In the rows, zero is written as 128.
Each row has a class, written after it.
[161 129 139 181 129  75 115 146 151 144 112 103 116 135 117 122 108 134
 151 115 141 119 144 144 118 154 102 140 139 131 172 131 114 129 138  93
 122  76 180  93 110]
z_34
[ 77 144  92  86 131  86 118 110 110 127 131 127 142 150 112 156 137 166
  97  94 140 119 124 136 113  38 110 139 115 124 118 105 118 120 142 141
 111 115 104 139 136]
z_343
[188 135 119 166 131 113 135 155 162 136 107 103 119 145 120 126 108 130
 156 106 155 112 145 146 124 167 123 133 142 113 143 146 118 122 126 107
 117 101 173  88 108]
z_903
[ 55 148  81 109 122  84 113  75 124 131 106 130 144 147  95 164 136 183
  86 109 136 116 125 140  90  22 136 134 136  92 137 135 103 116 129 141
  83  93 102 107 123]
z_558
[ 99 160  91 107 139 108 103 108 123 128 130 146 146 143  82 153 137 168
  90 107 150 127 112 145  97  50  98 143 117 110 139 127 135 140 137 145
  78 140 114 121 121]
z_599
[ 93 105 136 154 137 160 122  93 104 107  47 136 176 104  76 127 129 154
 129 157 133 117 120 111  71  58 145 158 136 107 128 103 103 144 110 161
 161 122 122 153  78]
z_951
[175 138 128 166 137 109 121 171 152 142 120 104 141 157  96 111 117 141
 139 120 151 107 144 155 123 149 104 121 134 120 154 128 117 132 123  96
 126  91 174  90 110]
z_819
[152 128 129 150 140  87 122 153 147 150 124  95 134 149 113 114 116 118
 146  95 131 100 143 147 125 145 120 141 128 124 132 152 129 121 137  73
 122  98 150 102 123]
z_555
[173 123 155 169 135  89 137 165 157 139 120  86 122 152 107 119 107 145
 141 119 162 102 152 156 114 140 111 121 137 136 161 140 130 130 122  93
 130  81 174  84 129]
z_662
[138 121 131  89 142  93 148  81 122 122 130 122 155 138  69 166 108  80
  84 128 115 125 146 190 179 100 147 149 116  77 104 186 108 105 204 118
 104 125 101 173 131]
z_506
[140 125 176 126 158 115 171 160 117  96 122 132 145 168 184 164 125 154
 134 164 112 115  98 114 187 130  95 119 122 137 174 174 142 116 148 159
 206 183 130 150 117]
z_391
[ 65 109  75 136 148 100 114 103  70 159 181 131 114 111 180 171 143  84
 106  94  46 133 113 132 119 190 159 121 116  59 119 206 149  67 138 111
 159 123  95 150 145]
z_34
[186 131 148 156 135  98 122 161 173 161 102  97 135 155  99 119 115 121
 144 107 149 106 132 144 120 154 100 130 138 131 141 150 144 137 135  83
 134  93 160  99 117]
z_15
[ 75 124 151 138 135 174 117  97 107 107  35 127 191 128  83 147 139 141
 126 156 118 116 117 114  86  45 156 143 133  88  99 122 119 144 117 150
 183 104 115 170  69]
z_15
[ 73 107 149 146 154 166 118  93 113 108  27 120 183 113 110 131 142 153
 131 166 128 123 106 111  60  53 143 155 138  96 119 104  99 161 122 162
 171 119 129 150  69]
z_391
[ 71  82  80 150 187  85 130  94  80 164 140 148 120 124  95 143 108  71
  94 107  99 115 124 178  86  83 200 138  98  50 150 193 170  70 123  97
 206 144  86 125 130]
z_555
[105 127 136 104 143  97 132 133 142 102  83 128 119 129 103 137 144 187
  69 114 130 137 131 112 105  79 114 160 114 133 124 110  77 129 169 139
 107  92 122 131 135]
z_391
[124 119 187 132 151 111 161 148 126 108 113 135 162 173 193 155 120 155
 134 164 112 119  85 125 183 124 111 127 135 136 182 174 131 121 133 144
 207 176 133 157 109]
z_391
[ 77 106 116 158 154 171 130 106 107 111  39 142 194 115  85 147 133 142
 131 158 119 135 111 132  84  44 157 154 139  97 119 131  97 158 104 176
 170 118 125 154  68]
z_599
[ 83 138  94  83 124  98 117  95 124 138 127 144 157 147 106 147 130 151
  94 104 133 124  99 135 135  38 127 140 132 101 116 141 118 118 147 149
  77 132  96 121 146]
z_343
[172 142 149 170 123  88 114 151 156 146 115  89 118 155 106 119 100 139
 153 117 157 103 142 154 106 146 116 133 140 128 139 136 121 115 109 103
 119  76 178  88 110]
z_15
[ 42 131 137 143 130 152 128 108 105 100  37 115 191 114 101 152 137 143
 129 158 119 123 121 120  77  61 161 167 147  92 110 117  84 137 109 144
 168 113 124 162  60]
z_558
[109  91  73 125 181 111 132 112  69 128 149 140 111 132 123 166 125  80
  87 122 105  98 158 123  81 103 185 127 110  57 136 199 149  52 106 106
 243  99 104 182 111]
z_15
[116 118  99 117 152 104 143 116 149 109 150 126 154 151  71 130 118 111
 114 113 142 125 142 154 167 101 155 137 114  79  91 215  66 118 160 126
 114 103 112 154 113]
z_951
[ 73 106 148 148 140 167 121  99 120 118  44 136 191 118  87 150 131 135
 134 165 124 126 112 136 111  67 161 155 129  91 113 120 102 156 118 156
 177 129 123 162  69]
z_599
[170 121 132 169 132  94 124 153 165 151 118  84 133 140 113 124 110 145
 152 110 148 100 137 152 127 160 110 130 138 125 146 156 119 134 122  90
 125  93 174  84 121]
z_662
[ 53  93 152 148 137 154 118  90 110 109  29 115 178 137  88 145 134 149
 125 157 125 123 121 137  95  53 177 147 142  99 130 105  98 139 121 149
 199  93 115 150  79]
z_506
[142 133 166 141 145 123 169 151 114  94 125 136 150 160 188 164 136 151
 147 156  98 115  81 129 197 134  92 130 136 145 182 171 146 130 124 145
 196 187 122 158 117]
z_482
[ 63 120 159 160 135 175 114 102 122 102  24 130 182 116  94 145 140 142
 131 169 117 135 115 121 101  61 140 158 136 100 106 111  98 175 131 158
 169 106 131 161  59]
z_599
[ 84 181 100 102 146 112 111  74 100 124 116 140 158 147 101 153 154 152
  80 113 129 113 101 153 103  33 116 148 117 102 135 135 118 115 126 143
  83 134  89 143 112]
z_482
[162 112 133 154 123  98 108 144 157 168 115  90 120 164  94 117 103 148
 154 123 135 107 127 146 138 142 118 131 137 118 153 143 130 140 129  95
 120 109 169  79 136]
z_506
[124 115 172 137 143 105 163 149 114  97 136 141 147 166 174 164 125 144
 137 155 107 105  94 138 202 112 109 131 122 135 186 193 155 112 148 133
 194 178 119 149 123]
z_555
[164 103 159 164 134  83 113 143 174 144 123 110 119 144 130 122 105 137
 139 129 161 104 138 163 124 150 113 139 153 142 160 146 118 138 136  84
 143  81 170 105 127]
z_599
[ 37  88  81 112 155 118 125 122  94 140 116 131 133 176 131 144 160  86
  85 101 119 122 143 183 107 128 175 100  98  93 147 155 190  81 158 121
 205 139  92 153 117]
z_506
[ 28  99  83 132 140 103 146 141  65 134  79 132  90 140 135 186 143  76
  65 106  92 124 142 146  80  77 220 165 116  55 124 169 144  84 120 121
 194 106 110 216  98]
z_558
[165 125 129 160 128  99 131 166 140 149 112  97 113 152 118 122 111 124
 148 121 133 101 142 132 119 152 124 146 135 112 144 145 112 119 113  98
 119  75 168  95 121]
z_343
[139 114 173 140 144 114 160 153 110  89 130 130 144 151 192 163 125 146
 135 168 109 116  88 139 192 125  84 130 150 134 189 162 142 139 133 137
 205 175 137 165 117]
z_482
[145 110 190 131 149 110 155 149 129 106 121 135 151 156 200 179 134 150
 131 164 117 121  80 134 203 131  83 136 135 137 192 177 149 142 147 137
 206 184 133 172 119]
z_599
[182 138 128 181 126 108 133 159 166 153 100  81 124 145 100 122 106 129
 151 103 143 111 144 150 122 158 106 135 136 114 136 140 117 136 117  94
 102  91 175  70 111]
z_662
[ 75 131 149 149 132 172 123 120 100 105  37 124 165 108  75 143 137 126
 129 150 130 131 129 102  83  66 166 139 134 106  99 102 112 142 107 177
 173  91 124 160  65]
z_15
[104  99  63  89 144 107 129 113 145 120 179 155 171 117  54 125 119 118
 101 118  92 143 146 143 165 144 138 150 104 110 122 203  90 119 188 104
 123 147 110 144 124]
z_506
[ 74 113 139 155 131 168 109 112 113 116  48 124 184 103  73 134 132 118
 133 153 133 130 104 120  90  69 159 148 151  80 105  98 108 166 119 156
 168 131 124 141  70]
z_819
[ 49 100 134 153 140 157 118 103 113  98  67 130 180 120  87 133 134 154
 145 151 125 111 123 123  81  28 160 161 130 101 117 117 102 149 122 147
 175 117 117 143  73]
z_555
[ 71 105 138 146 136 182 113 107 108 103  41 141 185 115  93 137 134 135
 121 170 119 134 112 103  96  58 160 149 151  87 116 125  96 164 105 155
 173 111 125 159  73]
z_599
[ 95 180 125  76 143 121 128  89 122 123 112 160 166 171  85 159 149 153
  70 112 161 115 103 131 100  34 135 143 111 106 132 133 137 105 145 151
  76 141  79 152 118]
z_391
[172 110 105 173 123  95 132 145 161 146 123 104 123 152 106 116 106 140
 162  95 132 108 143 137 127 174 133 133 141 118 131 163 108 132 117 100
 113  76 162 109 116]
z_951
[133 124 174 123 135  95 174 141 131 103 116 131 144 155 197 171 136 155
 137 157 109 117  96 134 202 143 105 124 135 147 191 186 140 118 140 121
 191 172 119 156 126]
z_558
[191 120 146 161 127  81 120 138 158 147 114  91 132 144 111 107  99 137
 146 115 155  96 143 153 138 166 100 130 147 132 148 141  98 124 127  92
 111  92 167  94 122]
z_951
[107 120 121 127 143 100 131 139 148 114  92 134 145 129  85 135 145 183
  78  98 127 137 129 142 121  68 128 144 129 129 125 119  75 135 159 134
 119  73 117 124 134]
z_819
[169 131 131 166 116  90 119 156 165 129 116 103 134 159 109 132  96 143
 145 115 142 106 138 164 141 159 109 137 153 121 142 148 107 137 126 102
 106 107 169  80 114]
z_599
[181 136 130 172 115  83 132 161 144 126 124 109 117 163 105 106  93 133
 163 122 147 122 153 134 127 168 114 121 141 139 160 138 129 109 123  99
 110  88 189  77 128]
z_34
[164 147 129 168 130  83 126 154 141 145 130 101 123 163 109 117 103 134
 159 113 141 111 148 138 133 149 124 116 131 122 150 153 110 101 119 112
 105  87 169  72 126]
z_34
[ 67 112  88 121 142 124 121 103 172 109 155 144 163 110  60 111 129 147
 126 139 122 156 144 138 106 104 125 156  94 125 105 170  59 154 178 118
 123 126 131 118  95]
z_903
[ 74  80  63 108 164  82  88  91  86 153 122 119 112 122 121 124 129  81
  86 118 105 131 120 151 126 147 150 120 103  75 156 175 161  91 150  90
 205 166 121 127 131]
z_506
[ 93 100  87 104 151 124 162 129 146 116 145 132 165 156  62 150 127  94
 111 109  95 153 128 134 167 110 187 168 111  56  94 224  88 116 172 134
 123 140  99 159 116]
z_506
[ 78 105 118 114 132  83 120 130 147  99 105 124 125 119 105 144 143 178
  78  90 124 129 127 141 127  62 121 173 125 127 118 131  72 132 176 112
 109  81 112 136 136]
z_555
[ 67 103 138 151 128 168 135 116 107 112  38 117 168 127 111 137 136 127
 145 166 117 133 114 114  97  49 142 145 141 105 112 104  96 167 113 166
 168  98 126 143  77]
z_343
[ 76  94  56 112 155 115 153  79  49 115 114 130 153 160 156 147 141  93
  85 133  55 128 130 139  99 127 178 127 110  63 138 175 144  54  99 120
 191 140 108 169 119]
z_482
[ 91 146  94 106 138  99  97  86 107 139 123 139 147 144  81 145 145 175
  86 110 155 109 110 125  70  19 102 143 123 114 139 136 136 135 141 151
  74 105 113 153 128]
z_951
[ 93 102 134 163 138 162 119  80 115 110  59 125 185  99  92 137 124 138
 148 160 118 116 112 108  94  77 147 164 147  84 112 132  79 150 114 159
 161 117 123 157  64]
z_951
[ 39 101 134 151 123 150 112 119  93  98  55 115 189 125  78 137 126 138
 126 156 111 115 128 129  88  41 160 156 139  90 113 116  92 159 120 141
 162 103 130 149  67]
z_555
[ 70 130 130 167 140 203 138 118  85  88  44 136 172 123  91 153 141 133
 135 169 100 109 125 100  83  51 155 148 149  87 103 112 108 144  99 175
 184 103 112 156  62]
z_482
[126  90 181 128 146  97 154 138 123 102 125 124 158 154 173 153 112 150
 145 157 109 133  91 138 207 133 115 120 147 142 191 170 146 135 147 135
 225 180 127 151 132]
z_506
[ 12 116  61 106 163 115 122 120  82 131 142 152 134 141 139 170 175 119
  66  68  90 112 128 125  84  95 161 128 103 100 118 164 160  67 142 118
 189 107  50 154 130]
z_555
[157 125 132 160 132  94 133 166 159 159 112  89 116 172 107 137 109 121
 146  90 140 107 145 159 151 152 142 134 143 119 139 147 116 115 132 111
 129  94 148  94 120]
z_506
[ 65 140 129 156 125 175 139 118 106 111  43 126 167 114  80 158 133 140
 145 175 125 116 127 105  92  58 155 147 140 103 105 123  94 142 103 172
 156 104 127 143  65]
z_558
[ 67 103 126 146 124 169 138 107 115 120  34 117 191 110 102 150 135 132
 141 165 108 126 119 115  90  76 156 154 152  86 115 119  97 157 109 143
 165 119 125 154  69]
z_558
[151 121 188 145 147 107 153 158 126  91 140 136 140 148 180 158 120 166
 145 160 126 125  89 121 175 131  90 125 137 137 197 173 156 128 125 141
 210 162 143 153 117]
z_15
[123 129 119  95 149 127 128  88 171 122 156 154 163 100  64 119 116 134
 109 124 114 145 131 145 175 111 124 133 102  82  77 185  98 117 199 132
  96 138 104 118 138]
z_15
[ 83 150  78  93 121  87  96 104 123 126 130 143 137 146 108 139 131 163
  78 100 148 126 111 136 117  26 103 147 133 108 144 124 101 130 136 130
  73 114 113 115 127]
z_343
[128 137  90 102 154 146 148 122 153 112 147 147 173 120  28 120 138  95
 110 111 104 148 151 127 146 133 139 140  88  78  68 171 103 137 189 103
 115 142  93 140 114]
z_819
[ 50 106 134 160 134 172 115  94 120 109  24 128 188 131 101 155 139 142
 129 160 120 137 105 122  95  55 156 152 147  87 112 117  92 168 107 157
 181  94 126 156  59]
z_599
[184 133 139 173 134 102 134 133 148 147 108  92 130 147 118 118 107 114
 157 127 131 106 126 144 119 162 104 139 153 118 151 131 129 136 112  94
 124 106 162  89 114]
z_482
[ 84 103  88 107 188 124 133 118  89 141 115 139  99 116 100 141 155  96
  81 101 108 134 133  97  88 106 194 116  89  82  94 183 146  69 119 124
 219  91  79 159 147]
z_15
[ 51 118 129 148 134 159 126 116  99  90  49 128 187 127  68 129 136 132
 135 157 118 119 133 110  90  40 150 149 124 104 117 121 116 154 135 157
 158 116 125 141  63]
z_555
[ 78 130 107 105 145 114 139  86 159 121 110 137 157 135  50 130 127  88
 105 108 104 169 117 150 188 126 176 150  99  91  79 195  80 120 182 119
 127 138  82 132 114]
z_506
[143 102 177 134 141 102 150 128 130 111 129 132 149 158 187 153 128 167
 140 151 115 115  76 120 200 135  98 127 135 129 184 188 136 130 137 134
 185 171 126 162 133]
z_951
[174 115 147 169 140  88 118 145 146 139 105  89 137 151 102 110 101 139
 142 124 152  97 140 146 123 150 116 138 140 101 156 152 104 127 119  90
 134  91 171 105 111]
z_951
[ 86 167 108  89 121 111 123 101 113 136 119 148 163 172 108 147 138 163
  85 113 142 115 133 149 124  22 117 139 108 113 142 107 119 102 139 149
  69 108 112 139 116]
z_343
[ 83 117  72 119 145 104 169 115 149 130 116 128 132 135  70 159 135 100
  97 123 101 146 150 143 133  94 162 164  99  72  99 204  71 111 168 132
 104 102 112 140 105]
z_558
[ 88 144  83  98 103  97  87 114 114 132 138 140 132 147  86 137 114 166
  94 112 151 117 117 128 106  24 100 134 142 102 138 104 131 151 132 130
  69 118 127 108 136]
z_343
[100 116 150 106 139  74 101 126 153  93 108 126 106  98  96 136 128 192
  66 104 153 144 127 132 121  61 111 161 129 121 123 111  77 135 169 115
 136  74 128 141 143]
z_15
[ 93 180 110 112 139 110 134 110 109 113 116 138 169 170  73 151 134 168
  99 116 134 107 123 147 103  21 106 145 117 113 133 118 137 117 143 167
  82 145 110 123 113]
z_482
[ 77 114  52 128 139 118 129  90  68 153 127 113 136 165 175 157 137  70
  83 105  45 122 110 201 132 122 145 115 118  40 125 176 136  96 107 107
 147 188  84 134 111]
z_482
[ 86 154 100 110 133 104  98  82 118 118 104 140 127 152 102 143 129 180
  89 132 152 114 107 134  78  22 107 142 120 115 138 117 116 129 137 154
  91 132 123 116 113]
z_391
[120 128 131 134 141 129 171 105 160 103 147 120 158 135  82 120 111 117
 132 130 130 159 161 153 165 109 144 110 110  75 107 169 104 134 171 156
  83 111 129  99 116]
z_662
[ 53 111 138 144 123 159 120  96 121 117  21 122 177 105  94 131 137 153
 133 168 120 135 112 112  90  68 167 157 142  92 113 116  87 153 109 135
 155  99 137 151  79]
z_558
